Known rows, with every step that occurs
l v f r: [ 184   23 -107   87  -14  -94   14  -20 -131  216   -4    0   25   13
    5  -51  -20  -38   89 -102   47  -20  -16    2   21   18   37   -5
   87 -132   46   67   28   32   10   28   18   33    0    9   51  -28
  -72  248 -190  -15  -13  152   60  -21 -244  -73  -17  179   97   -9
   28  246  -14 -144    6  -14  198  -28]
f r l v y q b: [  76   34 -110  -32    8 -269   18 -108  138   96  -35   10   -2    3
 -132   21  -17   32   69  -58   11 -104   46 -128 -259   44  133   12
  -49  -52   47   35  -15  -89  -22   10  -20  -33  111  -30   88   56
   90  227    7  -89 -110   56   95  -23  -33   17   83   69   30  200
  -66   31  -25 -275    2   19  -80  -53]
v f r l s a z b g: [ -39   32   27    4  -43  249   61  128 -102  -13   57  -77   48  -20
   74   -5   41   51   47  -38   17  -12  -29  -63 -167 -112  181  -18
  -54  102  -25  -36  114   72   76   -4    4  -35 -118   67  -26   86
 -521  116  -60   77 -122  180  301 -103 -199  -95  109  131  -13  -70
   57 -162   57  101  -23  -69  161   44]
r l z a s b g y v q: [-162   44  128  -41   41   66  -76  -43 -112  -42  115  103  -47  -79
  -34  -44   10    1  -59   35    0  -71   35   38   -1   30  -74   -7
  -59  137 -103  -93  -37    5  -76  150   29   65  -51   12   28   84
  267 -160  184   25  -45  145   15  -31  138  -37   77  -24  -15   39
    5  -97  -13   38    8   50 -226   51]
z q y v f l: [ 109   -6 -100   -4   38 -175  -77 -105  -65  101  -90   47  -91  -21
 -139  -31   -1  -22   50  -97   -1   -8  -33  -22  -31 -179   56   38
 -193  -45  107   35  -37  -90  -19    8  -62 -105    5  -24   39   22
  170    9   24  -70   59   49  156  113    5 -197  -50  -51   97   63
  -92   26  -22 -123    7  -83  -77    6]
b q y g f r l: [  88   30   49  -27  -57 -195   56  -61  323  -21   -5  -91   34  -33
   65  -13   18   28   79  -56   45   12   23    0   41  -15   45   26
  140 -104   45   27   90  -46   11   17    4 -114  140  -33   -1  -39
  -42  172   41  -77  -18   11   78   68   74   58  130    2  -40  -42
  -34  -30  -60  157   23   93  -82  -30]
a s l r f g b v: [ -51  -80  -33   59   16  121   36   12  130   70  117  -42  200  -47
   78   20  -96  -31   -4  -13   13  -20  -93   -4  254   14  -31  -76
  268  -81  -90   -1   77   83   51   -9   62   81  -65  -67  -23   -8
 -164  203  -29   -5  -35  -43   72  -32   30   78   -4  -19   -4  185
   24    2   27   98   51  -69  173   -8]
r f g b v y q l a z: [-139  -21   22  -69   65  -74  -89  -43   49  106   66   35  -43   54
   -5   93   72  -37  -27  100  -30  -74  -18  -20 -138  -56   -5   -7
 -255   66  -22  -68  -94   31    5   -5    8  -24 -144  -59  -50   -2
   88  152  150   27  -59 -240  106   56  283   35   44  -73   91  111
  -60   48  -47  -22   80  -36 -151  -45]
f g l a z b q y v: [ -68  -10   76  -75   65  -18  -48  -18   56 -104   53   41   18   11
  -50   45   -9  -24  -44   87  -45   -1   24  -25 -183 -183  -13   52
 -123   58    8  -90  -58  -86  -10 -109  -93  -51  -21  -60  -46  -35
   62 -225   68   97   -6  -99   40   83  278  -97 -117  -75   33  140
  -75  -35   -4    7   -7  -12 -165   -3]
l a s b: [  15   62   25  172  -13   70   76   -9 -262   53  118   83   77   21
   36  -64  -43  -19  -72    5   -1   56    7   72  118   34  -77  -97
  164  141  -81  -30   56   96  -32   69   64   98  -45   15   -9   -5
   81  -30   23   80   25  100 -252 -142   74  -59    1  -86  -70  115
    2  183   20   -8  -58   32  176   54]
y q l z a s b g f r: [   0    5  120  122   84  239   20   26 -296  -83   76  116  -61  -71
   98 -206   12  -41  -24  -32   27  -39   -1   86   58  145 -124   26
  -87  112  -36  -31   67   82  -48   93   -8  -17  -77   43  -84  -56
  -24  -10  -40  118 -166   69 -121   76  -26  -89  121   62  -86 -112
   45   59    8  163  -12  145  111   46]
q l s a: [ -12    6  -20  137  -19    7   24  -12 -387   59  216   18  -53   59
   37  -16   43  -51   50    5    5  160  -86    6   81   28   13  -89
  -26   53   30   55   49   49    1  -34   41   54  -67   37  -39 -106
 -309   11  -46   92    9   68 -127 -130  -82   69   56  -84   20   12
  -43   50   12  -47  -54   11  154   85]
b v y q l s r: [  61   25  -50   34  -63 -123  -47 -154  -46  235  217   12  -43  -44
  -72   -2   76 -138   96  -38   -1   76  -85  -70  111  185   29  -72
  -95   39   79   12   59  -47  -41    5   16    0  -56  -30   23   -9
 -120   74   61  -80  -23  -45 -123   20   -5  134   11  -95   10  177
  -86  111  -17 -122  -27   88    9   58]
z a s b g: [  34   27   60  151  -22  162   37   -8 -454   21   73  100   40   -3
   33  -69  -40  -42  -59  -47   -4   38   -5   62  120   98 -183  -78
 -147  124  -51  -42   73   54  -70  122   44   58    8   38  -25  -36
  123 -149   46   49   11   75 -202  -71   73  -56   22  -49  -77   -6
   35  107   18   15   13   46  135   50]
b g l s a z: [ -49    5   76   20   15  174   34   94  -92 -107  167  -10   46   60
  107  -69   25   13   18   15  -14  109   11  -20  -62   82  -51  -16
  -20   54  -33  -20  104   25   39   -6  -24   -1    7   58  -84  -56
 -257 -152  -61  173   63  151 -133  -85 -125   28   94   12  -67 -171
   -7 -188   13  161  -23   -6   95   54]
l z a s: [ -38   25   38  116  -11   42   20   24 -256  -44   56   15 -134  -38
   64  -69  -77   56  -52   24    7   -1   17  113  121   48  -92  -42
  207  -43  -69   38  -40   66  -29   10   93  103  -22   18  -16  -96
  110 -139    9  135  -66  118  -63 -118  127  -18    6 -149  -89  132
   82  142   43   -4  -81   83  153   37]
y v f z q l r a s b: [ -15   32  -79   93    0   68    6   19 -295  105  -52   27   71  -38
  -84  -70   18   19 -111   -9   11   32  -40  100   61  -61   98  -30
   28  103  -31    1  -47  106   16  -23   46   39 -106   13   54  120
   49   53  -22   48    1   72  137   47 -251 -161  -17  -26   48   -5
  -35  182   46   62  -69 -142   77   46]
v y q b g f z a s l: [ -37  -66   78  -91   16   98  -51  -58   26 -138  -33   28   10  -88
  -21   -5   -5   17  -59    7   13  -76  -47   -5  -65  154  -78   52
  -71   32   30   -8   -4 -105  -45   61  -69  -59   66   14  -55  -39
   80 -133   55  -55    9  -48 -112  145   82   63   73 -163 -107   27
   -4 -244   10  117   23  145 -106    6]
r l a z q y g: [ -68   62  -38  -44  -50 -250   64   78  217 -118 -179  -57  -41   27
   35   42   30  159  -26   49  -23   67  131   -7 -193 -113  120  -26
   36  -48  -49  -15  -40  -33    7  -75   63  -44   18   -5    0   29
   88  -95  160   12  103    8  244 -104  194   37   23  -89  -73  -54
  -23 -117   -3   35  -68 -106 -103  -27]
s l v q y g: [  39   13 -116  -63   -5 -296  -12  -80  204  110  -81  -23  110   55
  -74   65   11   -2   46    6    6   89   35  -83  -80   73   47  -23
   -8 -106   99   23   11 -109  -58  -29   17   31  122  -53   70  -58
  123  -29   11 -152  152 -100  -49  -45  -52  131   22   37   60   49
  -74  -65  -59 -161    5  -58 -128  -33]
b v q y g f z a s: [  71   -5  108  -79 -112 -110   14  -78   66  -15  -86  -85  -46 -133
  -31   31  -20   58  -24   11   41  -55  -20  112  140   10  -60   34
  246  -76   75  -25  -24  -70  -29   68   27  -23   47  -32   71  -32
  252 -246   17  -79   -4  -84 -201  167  161   15  -24 -265  -59  188
   46  112    4   90   19   65 -137  -18]
g l z a: [ -27   -5   87   64   51   60   -3   65   -9 -166   82   26 -145   20
  101 -105  -26   32  -32   23    0   62   49   93   45  101  -98   40
  -38  -87   -6   40  -56   49    1   -5   13   22   31   20  -42 -154
   29  -41  -89  177  -29   88  -74  -53   53  -16   57   -8 -101  -92
   72   -4   -4  103  -45   68  108   21]
s l r a z q b g: [-117   20  -89  -55  -44   73   60  165  252 -163 -221  -26  199    8
   38   73   48   58  -31   42  -12  126   90  -68 -258  141  138   11
  -59   -1 -107  -50   43  -41   38  -84  -18    0  115   14  -20   78
 -205 -113   66  -16   94  -34  390  -81 -211  170  -50   29  -97 -197
   38 -357   49  173  -82 -121  -80  -16]
b v f r l a z q y: [  29  104  -63  -38  -94 -201   58  112  310   63 -191  -81   40  -99
   38   -9  115   38   76  -41   45    9   99   19 -202  -23  248   53
   87 -139  -18  -49   38   13   38   26   22  -86  -86  -19   66  103
  -72   88   45  -26  -66  114  661   29 -114  -84  -12    3  -29  -21
   74  -37   21  111  -72 -165  -18  -21]
f v y g l z b: [  59  -13    5 -131   73 -136   14    7  156  -74  -65  -72  -52   62
   -3  -22 -100   59   40   64  -27  -88   35  -63    2 -209  -72   36
   89  -62  143   25  -77  -12   -1 -144  -14   11   61   -5   34  -27
  131  -25 -118  -47    0 -159 -324  -37   41    2  -90  140   73   39
  -11   20  -18 -234   65   38    0  -53]
z b g y q: [  27  -74   51  -24   13  -82 -131 -126 -228   26  149  154  -71    3
  -93   43   -4  -99   45   -7  -32  -40  -52 -127   55 -209 -168  -21
  -64   83   38  -36    0 -153  -61   19  -82   57   66   34  -49  -38
  129 -158  107  -24  167   -3 -252  -22  208  -42 -169  -22   94  -88
  -72 -136  -32  -56   48  104 -226   -8]
v y q b g l: [  57  -53   20  -87   41  -34  -48 -151   11  -21   54  136  -25   40
 -105  -33   -9  -50  -16  -34  -34   15  -26 -121 -196   77 -104   42
 -409   14  131  -19  -41 -159  -45  -12 -150 -102  185    1  -49  -40
  112  -16   42  -74   89  -69 -291   71  118   45   71   28   22  -15
 -148 -218  -57  -99   56  154 -228   -2]
z q b g f r a l v y: [  62   56  -75 -124  -24 -169   79   67  126 -139 -224 -130  148   12
   54   14  -22   61   78  -11   26  -94   40  -96 -277   52   77   46
  116 -109  -27  -26   68  -87    4  -67  -33  -68  137   37   51  100
  -10  -53  -35 -132  -86  -11  226   94 -234  158  -69  126  -15    9
   39  -13   50  -91   -6    0  -47  -66]
g b q l z: [-113    3   46   32   45  -87  -37  -29  -68   -9   56   54 -135   21
   -8   92   51 -119   28   46  -21   30   17   70  265  -77  -89   29
  -93   18   43   17  -33   81  -11  -20   -9   85   35  -25  -25 -106
  121 -130   34   51   40 -247 -118  -32   64   26  -92  -28   60 -150
  -23   35  -38   80    3   42 -171  -16]
g f v y q l a z: [   9   22   20  -69   99 -206  -81  -22   39   74  -21   -6  -26   26
   -4   18   95   10   36   93   22  -42   11    1 -145   58  -32   49
   69   58   23   -8  -40  -30  -24  -21  -17  -15  -66   -1  -45  -38
   67   37   39   54  -45  -94  -42   72   -5   57   10   -5   44   -6
  -20   40  -33  -99   20  -23  -19  -29]
s l v q b g: [ -12  -26  -88  -87    4    6  -14  -32  120   37 -106   49  156   35
  -95  145   26  -83   30   -9  -11   69    9 -114 -107  159   34   32
 -194    4   61  -23   39 -108  -38   -2  -99   55  133  -17   42   27
  -33  -84  -47 -170   98 -146  -78  -30 -194  146  -55  143   67  -61
  -17 -198  -19 -148   19  -40 -164  -29]
g f v y: [ 149   13  -17  -54   57 -244  -47  -78   49  130    5  -71   93   54
   -1   24  -30  -46   99   20   27  -84  -53  -17   88  -54 -151   24
  213   -2   86   47   34  -38  -26   16  -17   -5   47  -12   28  -43
  138   53  -74  -77   15 -105 -245   41  -58   64  -59   -6   73  105
   14  176  -35 -186   84   28   88  -37]
l s r a z q: [ -63   80  -66   50  -86  -41   28  109   83  -37    1 -112   41   36
   29   58    2   34   -3   44  -29   62   56    4   36  -29   60  -86
  278   58 -119   31   71   45   39  -41  111   87  -12   18   42   50
 -119 -158   57   74   60   66   78 -185 -175   69  -64 -131 -106   52
   54  100   68   55 -130 -117  139   27]
y g l s b v f r: [ 207   16   37  105  -64  167  145   -1   40   95  133   17   61  -65
   81 -183   26  -92   36 -143   38   75  -15   -1  169    0   60  -22
  -67   -1   89  -31  104   94   49   75    8  -52  -43   -7   21   46
 -254  289 -218  -34  -95   90 -336   18 -154   -9   54  203    8 -137
  -36  186  -31   48   43   50  163   19]
f r l z b g: [ -40   26   49  -16   23  145   35   84   22 -132    6  -14  -29   10
   69  -22  -51   53   32  -10   -8  -63   40  -38  -44 -129   53   32
  -83   50   -8  -31   54   44   28  -30  -41  -29   -4   36  -26   51
 -181  105  -44   38 -114   61  171  -86  -45  -99   52  134  -22  -76
   88 -115   26   56  -11   57   59   -8]
q b v f l r a: [  58   17  -21   18 -122  213  106    7  149   79  -39  -34   64  -74
  -15   26   47   45   -6  -84   64   38  -55   24  -77  135  215   24
   13  -73  -11  -10  -11   29   98   19  -30  -91   41    8   51  119
 -260  264  -87  -71 -103   91  297   73 -105  -46   49   26  -42   30
   49  -68   33   87  -27   12   35  -15]
q b g f r a: [  69   -2   49   -4  -35  192   57    5   14 -116  -31   -8   89   -3
   93  -32  -25    3   18  -45   35  -12  -44   -2 -108   57  -12   31
  -22    3   -5   -6   78  -35   49   42  -74  -86  153   54  -43   17
 -218  119  -60  -50  -15   45  -31   38 -133   69   88   20  -60  -49
   36  -62   11  137    0  200   -9  -11]
s a z q y g l r: [   9    8  -69  -35  -16 -230   68  100  252 -127 -131  -62   64   41
   47  -79  -12  123   42   32  -10  140   95  -31 -206   61   43    0
  134 -163    8   24   -1  -52   21 -137   36  -41  114   -7    0  -93
  -33 -192   -7   85  198   64  161  -27  -34   55  -16  -28  -88  -75
  -62 -231   -4  134  -56 -119  -33    6]
a s r l: [ -17   -5  -32  133  -47   82   -2  -40   21   83  148  -63   43   -8
   -7    7  -63   18  -43  -41   -5   50  -38   14  241  132   14 -115
  257  -20  -93   85   86   55   33   26   88   82   29    2    2   -2
  -86  111   72   21   17  165  -47 -161  -81    2   99 -100 -119  146
   13  -13   26   16  -65   20  243   63]
a s l z: [ -86   -2  -26   95   45   77   -4   33   44   -3   92   -4   57    8
   60  -59  -33  -16  -47   39   -4   66   16   25  166   69   -8  -44
  273  -16  -68   45   51   64    4  -16   53  112   -9  -13  -46  -56
  -16  -14    3   66   -1   51  -78 -160  -75   50   19  -88  -61    7
   26  -74   14   56  -86   40  156   42]
g b q y v f: [  48  -11  -34  -25   34 -194 -118 -215  -21  189   24   77  -37  -65
 -136   60   33 -150   53  -72    4  -21  -81   15  133 -126  -66   33
 -183  -27  131    5  -18  -76  -38   77  -53    0  100  -53   21  -51
  259  -96  118  -74  167 -145  -23  120  138  -31  -68 -101  124  105
 -146   83  -64    7   41   77 -333   -2]
z q l s b: [  50   35  -58  165   -1 -107   72   14 -365   35   68   78   -5   67
  -52   -2   35 -133   17  -17  -44  123    8  -21  196 -169  -36  -71
 -167  202   42   -5   59   64  -48  -18   22   62  -95    0   29   -4
  -44  -93  -54   19  -13 -114 -282 -120  -64   -3 -139   24   63 -100
  -48  247   13 -156  -21 -157  132   43]
y g f z a l s r: [  12  -31  105   42  -78  194   46   74   95 -243   99 -147 -130  -38
  140    3  -36  158  -65   -1   24   34  -22   96  267  160   31  -47
  194  -32  -82   48   22   47   56   36  111   -8  -34   34  -63  -62
 -243  -24  -50  121  -22  137 -189   29   43  188   75 -108 -218  -69
   98   62   49  195  -33   93  201   21]
a s r f g y q l: [ -47 -121  -37   92    9   23 -142 -115 -170  175  283   62  -71   71
  -66   15  -45  -54  -50   14  -31   -4 -121  -48  210  -13  -88 -137
  131  -57  -76   94  -56  -13   -9   -2   70   74 -100  -19  -61  -80
  -25  210  127    5   81  117  -60  -59  131  -15   60  -52   83  109
  -86   25  -28  -94   40   16  102   42]

Rows
[  11   23  137  -75  -58   -1   71  -29  181  -90  -80  -87 -113 -145
   36  -46  -30   97   13    1   49  -79   11  100   70   49   -6   55
  260  -90   29  -30  -16  -20  -11   33   24  -75    3  -29   54  -10
  163 -173   -5  -56 -154  -24  -64  149  213  -49   50 -154 -100  192
   68    6   13   84   -1   94  -71  -12]
b v q y g f l z a s
[  11  -19    2  -51    0   58   57  113  266 -195 -219  -55   65  -27
   28   49   20   17   28  -29  -15  -37   86  -66 -116  -56   81   86
  -47   44  -51  -27   86  -40   60   -6  -85  -81   82   13  -20   95
 -149  -19  -21  -30  -67  -52  116   20 -151   49  -61   88  -58 -218
   50 -193   19  108   10  -63  -35  -47]
a z q b g f r l
[  65   53   -1  106   32  111   31  -98 -209  118   68   92   -2  -52
  -64 -138  -20   20  -49  -89   28  -12  -44   68  -30   -2   68  -35
  -75   94    3  -36    7   42  -20  121    4  -78  -99    2    9   61
  109   92   42   20  -17  220   74   68   98 -263  123  -56  -14  195
  -81   97    3  -29  -20   25   80   66]
q y v f l a s b
[ -24   -1 -175   47   24 -132  -45  100 -141  184 -151  -54   61   84
  -36   71  128  -80   60   28  -12   91   20  -22  -78   11   92    4
   52  -51    2   74    3   45   18  -96   28  110  -86   19   42  -16
  -56 -114  -89   16   91  -91  189  -60 -328  -25 -166   94  121 -200
    4   28    4  -97  -48 -238   87   -5]
s a z q l v f
[  22  -17   84   -6   14  130 -140  -50 -261   54   80  142  -65  -19
  -33  -39   71  -76  -30  -43   16  -43  -29   70   79  -18 -107   30
 -353   98    8  -49  -69   -2  -46  218  -30  -19  -68   44  -14   19
  218  -36   34   14  168  125   -7  124   58 -115  -27   -3   62 -252
    6   13  -53  121   95   73 -171   14]
s b g y v f z a
[  29   19   29 -182   31 -210    6   -3  264  -47  -79  -82  -29   35
  -18   53  -48    6   67   75  -22  -77   59  -50   43 -186  -75   67
  156  -74  145    4  -52  -22  -24 -150  -27   31  104  -31   58  -16
  200 -115  -63  -87   -2 -239 -259    7   57   16 -139  145   98   -4
  -13   11  -32 -161   61   15 -140  -68]
f v y g l z b q
[  -6   11   77   41  -70   84   30   83 -156  -68   59   19   -5   -6
   61  -53  -68  108  -24  -16   24  -49   30   90  118  101 -101  -46
  120   12 -125  -43   -4   78  -34  159  100   42  -58   57   15    0
  116   17   21  110  101  302  242   16   83  -80   64   43  -52 -104
  107   31   24  212   62  -78   93    6]
l r f z a s b g y
[ -70  -37   81   72  -18   72   16  -67 -476  125  154  110  -72  -38
   22   68   -3  -86  -69   11   16  -15 -143  118  232 -194 -115  -64
  -37  -39   17    9  -93  109   -3  -68    5   39 -140  -16  -68  -89
  -90   12    3    8  -14 -117 -110   15  185 -112  -35  -28  111   70
  -57  140    9  -15   36   52   30   22]
v f g b q l a s
[ -24  -44  143   10    7  356   95   55 -101 -262  -54    3 -127  -89
   86  -52  -86   85  -33  -34   17  -89  -17   82   66   74  -72   60
   58    7  -51   -1   -1   23   23   28  -55  -69   14   58  -61  -10
  -64 -151  -88   42 -138   66  -98   85  140  -74   39  -28 -141  -24
  105 -121   61  114    3  165   90    5]
q b g f l z a s
[ -52  -38 -103   44   25  -61    2  123  -48   25  -75  -24   22  137
    5   74  -12   53  -43   73  -44   75   29  -23  -76  -86   49  -29
 -121    9  -82   15  -76   51   27 -152   42   -3 -127  -42  -36  -18
 -160  154  -22   94  -40  -78  297  -52    8   22  -53  100   94  -84
   16   87   11  -60   20 -278  182  -29]
a z q l r f g
[ -51  -16  -77  -41  -79  105    9   62   94  108 -160  -28  153   30
  -66  161   84  -76  -99   54  -28  -16  -11  -30 -124 -208  106   18
  -31   20  -36  -26  -67   -8   74  -63  -41  -10  -40  -43   39  150
  -14  -77   10 -121  -39 -262   79  -11  -19    7 -198 -104   75   -1
   28   53   27  -68  -11  -98 -100  -54]
r a z q b v f g
[  67   29  -33  -70   61 -173    5   38 -112   25 -140  -26  150  119
  -29   37   49 -111   80   27  -27  -72   28  -20   64  -82 -137   69
 -146  152   86  -20   59   20  -63  -13  -83  -37  -51   23   63   55
  251 -173 -155 -116   99 -268 -176  158 -181  -69 -170  145  112 -266
   17  155  -25  -66  103 -115   12  -57]
s b g f z q l v y
[  39   59  -17  -63  -65 -216   32   63  187   12 -186 -159   55  -30
  101  -36  100  -15   76   43   26   22   70  -11 -142   10  103   19
   67  -57    2  -28   39    6   40  -84   51  -72   25  -16   32   47
  -46   89   30  -97 -118 -168  113   78 -179  166  -68  -34    3 -106
    4   60  -22   81   -3   -6  -26  -46]
b v y g f r a z q l
[ -89  -32  -11 -139   13   34  -55   73  202 -211 -186   36 -148  -12
  -25   71    8   85   38    3  -36  -41   99  -67 -227  -56  115   56
 -117    6 -114  -74  -69  -92   25   30  -54  -40   -4   32  -20  131
   71  -45  146   -3  101  142  345   57  114   -7  -92   71   42 -162
  -17 -265    1   49   26 -101 -270  -41]
r f l a z q b g y v
[  -7    8  111   27    8   95   68   88  201 -209  -10  -85 -122  -50
  213 -117  -31  141    7  -11   50  -33   45   92   15   62   33   34
  132  -96  -58   50   -3   80   51    9   70  -59    5   23  -49  -60
 -177  243  -76   83 -156  118   46  -22   75   67  184   45 -150  -91
  108   -2  -11  198  -23  165  135  -15]
y g f r l z a
[ -33    5 -132  -42   65 -109 -106  -52  151  200   16  -80  -57   53
  -76   -1  -45   36   25   41  -14  -79  -25  -20   75  143   13  -43
  244  -73   19  102  -29   40  -27  -21   92   86  -53  -17   37    6
  135  177   83  -36  -10   14  114  -43 -122   15  131   50   64  226
  -12   96   -3 -201   -8  -43   98   13]
a s r f v y q l z
[ -69   22    7   -5   41 -144  -72  -41 -178   31   18   64 -119   39
  -81   50   74   -5  -25  101  -38   31   28  -63 -259  -37   51  -12
 -263  163   25  -62  -87  -46  -43  -92  -12   11  -69   -3  -43  -45
   13  -34  135   81  -53 -122   27  -40  182    2  -53  -64   33   69
  -74  -32   -9 -121  -40  -16  -72   11]
v y q l a z b
[  47  -58    4  -14  -76  111  -70  -73   30   85  -65   76 -121 -101
 -135   95   97  -49  -64  -49   17  -26  -37   48   25   56   70   82
 -171  -21   82    7 -101  -61   11  118  -65   -3   17  -16   33   30
  121  -24  -10  -44    2  -91  -42  128   77  -42  -68 -156   -1  -17
   34   29   -7   32   -6   54 -211  -31]
y q b v f z a
[ -15  -75  -22  -37  138   79  -88   -8   -8    5   46   86  -20   48
   -7  -84  -45  -61  -63   23  -38  -34  -58    6   20 -258  -79   66
  -96  -44   49   45 -122   -3   23 -133 -100  -36  -95  -38  -48    0
   50   20 -136   24   13  -80 -193   55   22 -125  -84   68  128  -30
  -59   67  -21  -79    8   17   -2    5]
y v f g l z q
[ -15  -59  -21  -62   11  317   30  119  247 -174 -119  -95  -49  -31
   58  -22 -132  101  -12  -34   -9  -50   11   42   88  255  -37   26
  177 -198  -23   71    2   45   35   20   25   60   63   48   12   -2
  -67  -29  -81    6   24  133  121  -15 -157   28   98  178  -98   45
  133 -116   65   13    4    3  136    8]
q b g l z a s r f v
[ -24   -4  -77  -95  -52   73    3  -42  243   54  -75  -29  110   31
 -116  185   -6  -12   20  -37  -19    8   -3  -93  -53  208   75    3
 -116    0   10   16   41  -68    2   13  -61   30  124    0   86  105
  -79  -12   -6 -177   88  -54   28  -43 -172   85   36  150   -8   50
   15 -157    3 -136    6  -18 -110  -16]
s r l v q b g
[ -37 -100  -30 -103   32  -52 -152 -166   59   80   79   99  -40   76
 -175  152  -49  -57  -49   52  -41  -52  -78 -102  -90 -172  -10   -5
 -180   47   10  -13 -162 -142  -18   31  -57   18   23  -70   23   31
  121  127  108 -114   55  -74 -137    9  232   96  -45  -35  203  216
 -117   24  -63 -247   98   12 -303  -20]
r f g y v q b
[ -86  -28   78  118   90  285   48  105  -72 -108  142   12   27  109
   99 -120 -110   39 -154   54  -36  -36   14   91   89  -24 -133  -31
   29   54  -98   16  -39  165    7   25   71   38 -121  -13  -34  -57
   74   93  -88  164 -132   53 -133  -84  153 -139  141   54  -57   68
   74  171   14   42   26  -49  288   26]
r f g l z a s b
